Below are the code and all the weights of a small trained network. Each question names an input and a class and asks about switching units off, where a switched-off unit gives its printed mean instead of its output.

import numpy as np


def w(rows, s, z=0):
    codes = np.array(rows[::2]) - 128.0
    scale = np.full(codes.shape[1], s)
    scale[-1] = z or s
    return codes * scale


def f(y):
    return np.maximum(y, 0)


def log_softmax(a):
    a = a - a.max(-1, keepdims=True)
    return a - np.log(np.exp(a).sum(-1, keepdims=True))


def net(x, mask):
    res = np.array(x, float).reshape(1, 6) / 4 @ E
    y = f(res @ A[0][:, :-1].T + A[0][:, -1])
    res = res + np.where(mask, y, B[0][:, -1]) @ B[0][:, :-1]
    return log_softmax(res[-1] @ U[:, :-1].T + U[:, -1])


A, B = {}, {}
E = w([
[133,127,130,129,127,129,130,126],'x0',
[175,76,114,42,202,48,194,129],'x1',
[209,147,29,82,78,92,52,185],'x2',
[110,48,151,117,158,213,89,225],'x3',
[90,157,201,88,45,114,191,220],'x4',
[114,108,2,104,104,213,201,113],'x5',
],0.0097)
A[0] = w([
[186,171,74,97,115,117,65,187,76],'n1',
[135,117,170,123,171,110,38,70,102],'n2',
[132,156,80,147,248,121,72,73,44],'n3',
[102,113,30,122,100,186,219,132,73],'n4',
[142,169,143,161,56,74,187,93,6],'n5',
[153,115,72,178,204,146,52,60,88],'n6',
[111,24,158,116,173,218,70,222,63],'n7',
[117,150,162,112,95,133,165,221,70],'n8',
[171,126,187,117,171,158,86,164,79],'n9',
[48,116,192,177,187,143,208,121,13],'n10',
[223,127,58,93,45,64,43,196,87],'n11',
[90,197,172,40,95,123,164,182,52],'n12',
[132,93,79,188,231,157,63,115,74],'n13',
[184,90,103,198,198,139,100,105,37],'n14',
[146,102,95,141,155,139,94,73,102],'n15',
[136,43,124,67,217,119,154,188,119],'n16',
[187,101,148,57,167,112,169,127,103],'n17',
[162,84,103,107,114,140,71,198,75],'n18',
[102,130,166,95,42,116,175,182,29],'n19',
[120,112,37,83,94,232,227,101,108],'n20',
[86,174,96,222,27,152,47,151,114],'n21',
[166,87,217,165,128,43,59,108,17],'n22',
[83,172,138,101,32,142,174,183,123],'n23',
[128,12,151,170,159,222,67,246,21],'n24',
[149,191,92,144,145,138,170,99,36],'n25',
[146,135,90,197,179,159,61,83,73],'n26',
[150,166,195,177,119,85,63,169,44],'n27',
[104,179,147,114,80,91,171,219,64],'n28',
[160,32,121,21,167,30,168,128,137],'n29',
[79,177,129,204,24,239,46,91,81],'n30',
[144,148,175,202,39,222,60,112,93],'n31',
[136,175,221,120,193,37,64,151,52],'n32',
[119,128,163,178,114,50,127,179,45],'n33',
[167,254,110,171,64,23,151,4,72],'n34',
[86,82,195,185,195,164,204,81,105],'n35',
[174,105,118,89,179,75,209,130,64],'n36',
],0.0086,0.002)
B[0] = w([
[73,187,162,113,114,192,111,51,203],'n1',
[150,94,132,138,90,137,89,137,186],'n2',
[129,93,205,93,112,124,176,157,208],'n3',
[130,66,63,192,96,153,16,161,226],'n4',
[107,128,92,120,83,99,195,144,178],'n5',
[162,69,182,76,110,141,149,129,222],'n6',
[97,180,48,118,64,29,190,120,238],'n7',
[166,81,175,76,125,115,156,146,193],'n8',
[102,119,66,143,93,92,102,127,178],'n9',
[89,159,151,77,146,211,105,69,212],'n10',
[48,197,181,74,121,242,98,34,244],'n11',
[172,91,148,81,127,138,133,142,192],'n12',
[170,102,164,58,103,105,151,162,207],'n13',
[165,91,193,81,112,128,155,136,188],'n14',
[134,91,169,88,121,131,131,142,182],'n15',
[144,180,110,177,168,82,154,141,210],'n16',
[176,152,146,178,185,141,150,132,183],'n17',
[85,151,124,110,100,146,147,103,191],'n18',
[153,79,174,74,123,138,161,159,193],'n19',
[113,93,69,177,94,128,1,184,249],'n20',
[161,167,165,177,229,138,157,116,224],'n21',
[126,105,61,151,103,115,42,152,205],'n22',
[171,65,184,85,141,121,139,144,207],'n23',
[87,151,64,131,87,47,197,120,244],'n24',
[131,115,84,135,90,68,119,118,169],'n25',
[171,93,198,82,130,119,155,165,199],'n26',
[135,103,101,170,124,136,66,131,195],'n27',
[174,62,209,84,106,146,144,130,193],'n28',
[161,184,142,179,237,156,155,150,230],'n29',
[175,167,147,195,214,120,155,175,249],'n30',
[148,167,144,161,199,106,146,151,223],'n31',
[134,94,60,186,100,147,31,152,218],'n32',
[119,88,112,139,110,129,91,165,171],'n33',
[75,149,55,122,76,44,210,128,250],'n34',
[42,197,148,56,115,212,75,32,225],'n35',
[156,164,156,219,182,113,140,136,193],'n36',
],0.0084,0.012)
U = w([
[184,182,165,211,236,139,162,168,254],'0',
[190,14,206,45,81,145,163,171,55],'1',
[40,197,165,82,96,243,94,53,88],'2',
[134,51,88,200,64,142,8,183,140],'3',
[84,161,84,131,36,38,221,139,108],'4',
],0.012,0.00085)

Each question gives the input, the list of numbers given to net, and the class t.
The units are the neurons (one row each of A and B). Each row of codes is followed by its name. A weight is (code - 128) times the scale printed after its matrix; where a second scale follows, it is the last column's (A, B and U).
mask holds one flag per neuron, in row order. A switched-off neuron (its flag False) gives its mean, the last column of its row in B, instead of its output. The means were averaged over made-up inputs and are rounded, as every weight is.
A unit's drop is (log p(t) with every unit on - log p(t) with that unit switched off) / (log p(t) with every unit on - log p(t) with every unit switched off).
The circuit of an input: a set's keep is (log p(t) with only the set's units on - log p(t) with every unit switched off) / (log p(t) with every unit on - log p(t) with every unit switched off). Starting from the 12 units with the biggest drops (on a tie, the unit counted first), units are removed one at a time, each time the one whose removal leaves the highest keep (on an exact tie, the one counted first), for as long as the keep stays at least 0.8.
units of the circuit, in order: the units of the circuit, biggest drop first
top k neurons: the k neurons with the biggest drops, biggest first
drop when u is switched off: that unit's drop, to one decimal
input [-2,-8,7,3,-7,4], class 0: units of the circuit, in order : (n21)
input [7,-6,-6,-7,0,3], class 4: top 4 neurons : (n34, n11, n5, n29)
input [3,5,-4,-1,1,8], class 3: top 2 neurons : (n20, n4)
input [-7,-7,7,-4,0,-2], class 0: top 3 neurons : (n30, n21, n35)
input [1,-3,-1,8,4,-8], class 3: top 4 neurons : (n32, n27, n34, n22)
input [2,-5,2,4,-1,5], class 0: top 3 neurons : (n30, n21, n31)
input [-7,6,-1,-6,3,4], class 0: top 4 neurons : (n29, n36, n7, n24)
input [8,-7,6,1,1,-1], class 0: top 2 neurons : (n30, n21)
input [-6,0,-7,-8,2,8], class 3: top 3 neurons : (n20, n4, n11)
input [5,5,-6,6,5,2], class 2: top 2 neurons : (n35, n10)
input [6,1,8,-8,-2,2], class 2: top 4 neurons : (n11, n1, n7, n24)
input [6,6,5,-3,-8,-6], class 1: top 2 neurons : (n6, n3)
input [4,-4,-1,-8,-6,-8], class 3: top 2 neurons : (n32, n22)
input [0,-3,5,-4,1,3], class 2: units of the circuit, in order : (n11)
input [8,4,-3,6,-3,-3], class 4: drop when n7 is switched off : 0.2
input [4,-3,-3,2,-8,7], class 1: drop when n28 is switched off : 0.0
input [1,-7,3,-3,1,6], class 0: drop when n21 is switched off : 0.6
